Each row has a name. Each question is about the rows just above it. Places in a row count from 0.

(104): [109 124 109 163 151 135 137 160 114 109 156 127 172 151 120  87 110  53
 136 105  48 144 109 109 141 150  91 108 155 149 145  92 114 168 123 134
 102 116  99 123 108]
(91): [ 90 140 145 194 140 122 115 116  88  51 165 115 137 145 156 100 144  76
 125 101 100 107 116 188 119 132 106  94 123 124 138 130 143 141 144 103
 112 122  78 118 102]
(146): [159 123 188 163 139 145 142 183  55 151 140  92 122 128 168  87 183 136
 160 130  69 128 112 111 138 120 108 116 130 164 213 106 112 134 112 156
 213 124 130 143 167]
(142): [153 117 192 167 138 148 134 176  70 153 152 105 140 126 153  94 177 124
 152 118  57 136 108 130 140 120 110 116 130 153 194 113 114 159 107 156
 126 121 144 139 156]
(182): [ 81  96  84 166  91 107  82 118 142  54 134 132 129 165 134 143 128 114
 100 115 167  91 149 143 120 120 112 113  87 116 108 164 201 108 151 143
 108 105  98 100  69]
(95): [150 117 183 137 130 152 129 150 105 186 151 127 143 102 129 128 172 152
 140 119  80 148 111 121 138 111 139 136 125 126 129 136 109 171 102 135
 120 128 130 142 164]
(54): [ 83 199 110 142 104 111 111  56 120  42 141 111 115 122 140 104  88  68
 124 116 145 117 116 151 104 155 132 103 161 104 136 110  95  86 161  57
 135 153  94 128 113]
Places of [134] in row (146):
33
Places of [143] in row (182):
15 23 35
Places of [111] in row (54):
5 6 11
At which places does (104) hold [109]?
0 2 9 22 23
Places of [129] in row (95):
6 14 30
Places of [102] in row (104):
36

(104): [ 56  96 162 131 182  95 161 123 131 146 100 135 166 166  56 135 239  86
  56 181 182 166]
(136): [114 121 114  72 154 185 151 151 121 151 123  84 167  94 162 151 239  91
 175  79 136 154]
(93): [107 136 191 100 150 163 159 141 191 162 131 130  84 154  76 139 239 162
 175 109 104 155]
(112): [107 136 191 100 151 163 159 141 191 162 131 130  84  57  76 170 239  82
 176 125  68 166]
At which places does (104) hold [56]?
0 14 18
Places of [167] in row (136):
12
Places of [166] in row (104):
12 13 21
Places of [151] in row (136):
6 7 9 15

(73): [ 39 146  59 195]
(93): [ 87 106  97 107]
(146): [182 210 184 152]
(54): [ 39 146  59 193]
(112): [ 94 221 203  38]
(136): [ 45 204  82 219]
(182): [69 72 72 72]
(95): [194 187 194 187]
(91): [109 210 184 211]
Every place of [211] in (91):
3
Every place of [72] in (182):
1 2 3
Every place of [210] in (91):
1
At which places does (95) hold [187]?
1 3
Every place of [194] in (95):
0 2

(93): [ 62 103  98 102 174  89 185 108 164]
(136): [133 229 161  86  94 159 140 114 160]
(54): [124 145  87 230 121 131 122 152 173]
(146): [124  61 119  54 121 159 122  88 135]
(112): [133 229 229  94  94 159  86 127 122]
(142): [102  61 119  54 121 159 176 165 135]
(110): [115 145  87 230 130 152 131 133 160]
(182): [124  61  93  77  86 131  77 101 148]
Every place of [94] in (112):
3 4
Every place of [101] in (182):
7

(93): [126 171 151 150 151 163 123 133]
(104): [131 105 142  93 107 102 131 103]
(146): [ 63 111  92 131 162  88  75 145]
(54): [111 152 138 142 167 144  96 144]
(136): [149  96 149 194 149 103 194  62]
(182): [176 141 179 185 216 182 118 183]
(142): [157 176 161 191 182 181 148 140]
(91): [111 138 126 135 166 132  89 151]
(112): [111 152 138 142 167 111  96 111]
(110): [207 231 180 207 180 191 179 180]
(95): [105 148 137 119  65 110 165  77]
(73): [173  90  90  83  90 173 140 103]
At which places does (110) hold [180]?
2 4 7
Every place of [111] in (54):
0
At which places does (73) hold [140]?
6
Every place of [149] in (136):
0 2 4
Places of [90] in row (73):
1 2 4
Places of [102] in row (104):
5
Places of [111] in row (112):
0 5 7

